Below are the code and all the weights of a small trained network. Each question names an input and a target symbol and asks about switching units off, where a switched-off unit gives its printed mean instead of its output.

import numpy as np


def w(rows, s, z=0):
    codes = np.array(rows[::2]) - 128.0
    scale = np.full(codes.shape[1], s)
    scale[-1] = z or s
    return codes * scale


def f(y):
    return np.maximum(y, 0)


def softmax(a):
    e = np.exp(a - a.max(-1, keepdims=True))
    return e / e.sum(-1, keepdims=True)


def log_softmax(a):
    a = a - a.max(-1, keepdims=True)
    return a - np.log(np.exp(a).sum(-1, keepdims=True))


def net(x, mask):
    ids = ['ΓΘΞΠΨαβεζηλστφ'.index(c) for c in x.split()]
    T = len(ids)
    res = E[ids] + P[:T]
    u = 0
    for l in range(3):
        q, k, v = (res @ M[l].T for M in (Q, K, V))
        z = softmax(np.where(np.tri(T) > 0, q @ k.T / 2**0.5, -1e9)) @ v
        res = res + np.where(mask[u], z, O[l][:, -1]) @ O[l][:, :-1]
        u += 1
        y = f(res @ A[l][:, :-1].T + A[l][:, -1])
        res = res + np.where(mask[u : u + 8], y, B[l][:, -1]) @ B[l][:, :-1]
        u += 8
    return log_softmax(res[-1] @ U[:, :-1].T + U[:, -1])


Q, K, V, O, A, B = {}, {}, {}, {}, {}, {}
E = w([
[147,197,101],'Γ',
[81,184,104],'Θ',
[57,56,197],'Ξ',
[188,156,76],'Π',
[87,117,150],'Ψ',
[177,4,155],'α',
[180,139,199],'β',
[86,148,52],'ε',
[173,53,40],'ζ',
[20,123,144],'η',
[137,179,130],'λ',
[148,223,142],'σ',
[85,118,150],'τ',
[86,116,149],'φ',
],0.021)
P = w([
[243,254,133],'0',
[226,227,126],'1',
[197,187,130],'2',
[189,169,132],'3',
[186,152,135],'4',
[178,139,134],'5',
[174,128,139],'6',
[171,116,142],'7',
[168,107,139],'8',
[168,103,139],'9',
[165,96,136],'10',
[165,91,137],'11',
[162,87,134],'12',
],0.0063)
Q[0] = w([
[164,25,180],'L0H0',
[138,130,249],'L0H0',
],0.011)
K[0] = w([
[226,69,215],'L0H0',
[216,254,188],'L0H0',
],0.0051)
V[0] = w([
[152,178,60],'L0H0',
[2,133,219],'L0H0',
],0.0041)
O[0] = w([
[21,2,129,234],'L0H0',
[37,23,176,1],'L0H0',
],0.0041,0.0013)
A[0] = w([
[116,148,185,206],'L0N0',
[146,155,85,167],'L0N1',
[146,175,140,200],'L0N2',
[123,62,182,148],'L0N3',
[57,8,143,2],'L0N4',
[105,170,111,107],'L0N5',
[94,173,137,190],'L0N6',
[92,157,117,174],'L0N7',
],0.015,0.0052)
B[0] = w([
[240,74,221,242],'L0N0',
[64,96,2,244],'L0N1',
[140,225,100,253],'L0N2',
[199,187,83,218],'L0N3',
[115,194,92,219],'L0N4',
[84,131,90,183],'L0N5',
[62,91,194,239],'L0N6',
[66,95,210,210],'L0N7',
],0.0072,0.0056)
Q[1] = w([
[2,160,109],'L1H0',
[135,49,43],'L1H0',
],0.0054)
K[1] = w([
[2,156,132],'L1H0',
[61,128,39],'L1H0',
],0.0097)
V[1] = w([
[59,26,192],'L1H0',
[163,202,252],'L1H0',
],0.0044)
O[1] = w([
[63,255,30,6],'L1H0',
[229,219,82,204],'L1H0',
],0.0038,0.0023)
A[1] = w([
[142,180,87,129],'L1N0',
[187,57,165,122],'L1N1',
[76,246,91,62],'L1N2',
[72,114,90,218],'L1N3',
[97,46,164,1],'L1N4',
[148,177,106,54],'L1N5',
[87,100,200,193],'L1N6',
[103,132,101,42],'L1N7',
],0.013,0.004)
B[1] = w([
[90,137,158,199],'L1N0',
[134,124,54,199],'L1N1',
[96,147,79,254],'L1N2',
[149,91,126,218],'L1N3',
[134,251,232,141],'L1N4',
[133,148,131,176],'L1N5',
[177,84,163,192],'L1N6',
[184,171,110,148],'L1N7',
],0.016,0.0082)
Q[2] = w([
[88,70,72],'L2H0',
[159,128,7],'L2H0',
],0.014)
K[2] = w([
[88,66,113],'L2H0',
[95,96,11],'L2H0',
],0.011)
V[2] = w([
[200,110,227],'L2H0',
[186,156,3],'L2H0',
],0.0031)
O[2] = w([
[47,6,56,37],'L2H0',
[244,254,207,255],'L2H0',
],0.0024,0.0049)
A[2] = w([
[120,123,77,56],'L2N0',
[189,208,108,63],'L2N1',
[108,214,83,130],'L2N2',
[138,96,182,134],'L2N3',
[182,96,111,171],'L2N4',
[142,125,247,2],'L2N5',
[78,165,184,167],'L2N6',
[33,140,125,55],'L2N7',
],0.015,0.0088)
B[2] = w([
[126,76,98,154],'L2N0',
[103,198,90,228],'L2N1',
[81,95,145,250],'L2N2',
[224,119,161,154],'L2N3',
[152,134,211,197],'L2N4',
[240,254,33,147],'L2N5',
[176,109,172,177],'L2N6',
[139,14,183,162],'L2N7',
],0.0089,0.016)
U = w([
[66,147,94,92],'Γ',
[115,81,178,250],'Θ',
[151,101,232,172],'Ξ',
[121,191,11,149],'Π',
[140,155,111,94],'Ψ',
[199,166,16,24],'α',
[159,246,113,1],'β',
[129,89,8,91],'ε',
[189,77,60,132],'ζ',
[190,157,212,184],'η',
[88,218,218,170],'λ',
[142,172,122,147],'σ',
[141,157,115,90],'τ',
[139,174,127,137],'φ',
],0.011,0.0075)

Each question gives the input, a string of symbols that net reads in full, and the target symbol t.
The units are the heads (2 rows each of Q, K, V and O) and the neurons (one row each of A and B). Each row of codes is followed by its name. A weight is (code - 128) times the scale printed after its matrix; where a second scale follows, it is the last column's (O, A, B and U).
mask holds one flag per unit, layer by layer, with each layer's heads first. A switched-off unit (its flag False) gives its mean, the last column of its rows in O or B, instead of its output. The means were averaged over made-up inputs and are rounded, as every weight is.
A unit's drop is (log p(t) with every unit on - log p(t) with that unit switched off) / (log p(t) with every unit on - log p(t) with every unit switched off).
The circuit of an input: a set's keep is (log p(t) with only the set's units on - log p(t) with every unit switched off) / (log p(t) with every unit on - log p(t) with every unit switched off). Starting from the 12 units with the biggest drops (on a tie, the unit counted first), units are removed one at a time, each time the one whose removal leaves the highest keep (on an exact tie, the one counted first), for as long as the keep stays at least 0.8.
circuit, biggest first: the units of the circuit, biggest drop first
most important unit: the unit with the biggest drop
top k neurons: the k neurons with the biggest drops, biggest first
top k neurons in layer l: the k neurons of layer l with the biggest drops, biggest first
drop when u is switched off: that unit's drop, to one decimal
input β σ Θ β α Ξ, target β: top 2 neurons => [L0N3; L0N4]
input η τ Π τ λ α Π Ξ λ η, target Ξ: top 4 neurons => [L0N4; L1N1; L0N1; L0N0]
input φ α Π, target Π: most important unit => L0N2
input φ Π σ, target λ: top 2 neurons => [L1N0; L2N1]
input σ λ η η Π Ξ η, target Θ: top 3 neurons => [L0N4; L1N2; L0N3]
input Θ Ξ Π α η τ, target η: circuit, biggest first => [L1N2; L1N6; L2N5; L0N1]
input τ λ η φ λ Π η, target Ξ: top 3 neurons in layer 0 => [L0N4; L0N0; L0N2]
input λ η ε η Π Ψ, target η: circuit, biggest first => [L1N2; L0N1; L2N5]
input β η η η η, target Θ: top 2 neurons => [L0N4; L0N3]
input Θ α τ τ η Π Ξ, target η: top 4 neurons => [L1N2; L0N0; L0N2; L0N1]
input τ Ξ Θ η Θ ζ β Π Γ β τ β α, target α: top 3 neurons => [L1N1; L0N3; L0N2]
input η Ξ τ Γ, target Γ: top 3 neurons => [L1N2; L2N2; L1N0]
input φ ε β ζ Ψ η β Θ Π λ λ Ξ, target β: top 2 neurons => [L0N3; L0N0]
input σ Ψ λ η ζ σ λ Ξ β, target β: top 2 neurons => [L2N1; L2N4]
input Π α α Ξ η Ψ λ ζ Π ε τ, target η: most important unit => L1H0
input Π φ λ, target λ: top 2 neurons => [L0N2; L1N1]
input ε ζ ζ Ψ ε τ η, target η: top 4 neurons in layer 0 => [L0N2; L0N0; L0N7; L0N6]
input Ξ φ ζ ε Θ, target Θ: top 2 neurons in layer 2 => [L2N1; L2N7]
input Θ α β η λ α φ τ Π ε, target ε: top 4 neurons => [L0N0; L0N6; L1N2; L1N3]
input σ Ξ ε φ τ Ξ, target λ: top 4 neurons in layer 0 => [L0N3; L0N4; L0N1; L0N6]
input ζ Π η, target η: top 2 neurons => [L1N6; L0N2]
input η λ Π, target Π: top neuron => [L0N0]
input Γ η ε ζ σ Θ λ, target λ: top 4 neurons in layer 0 => [L0N2; L0N7; L0N1; L0N6]
input τ Γ Θ φ η Π Π ε ε, target ε: top 3 neurons in layer 0 => [L0N0; L0N6; L0N5]
input φ Π Ψ β, target β: drop when L1N4 is switched off => 0.0
input Ξ β ζ ε σ, target λ: drop when L2N6 is switched off => 0.1
input Π λ η τ α η Θ, target Θ: drop when L1N6 is switched off => -0.1
input Π Θ λ Ξ, target η: drop when L1N3 is switched off => -0.2
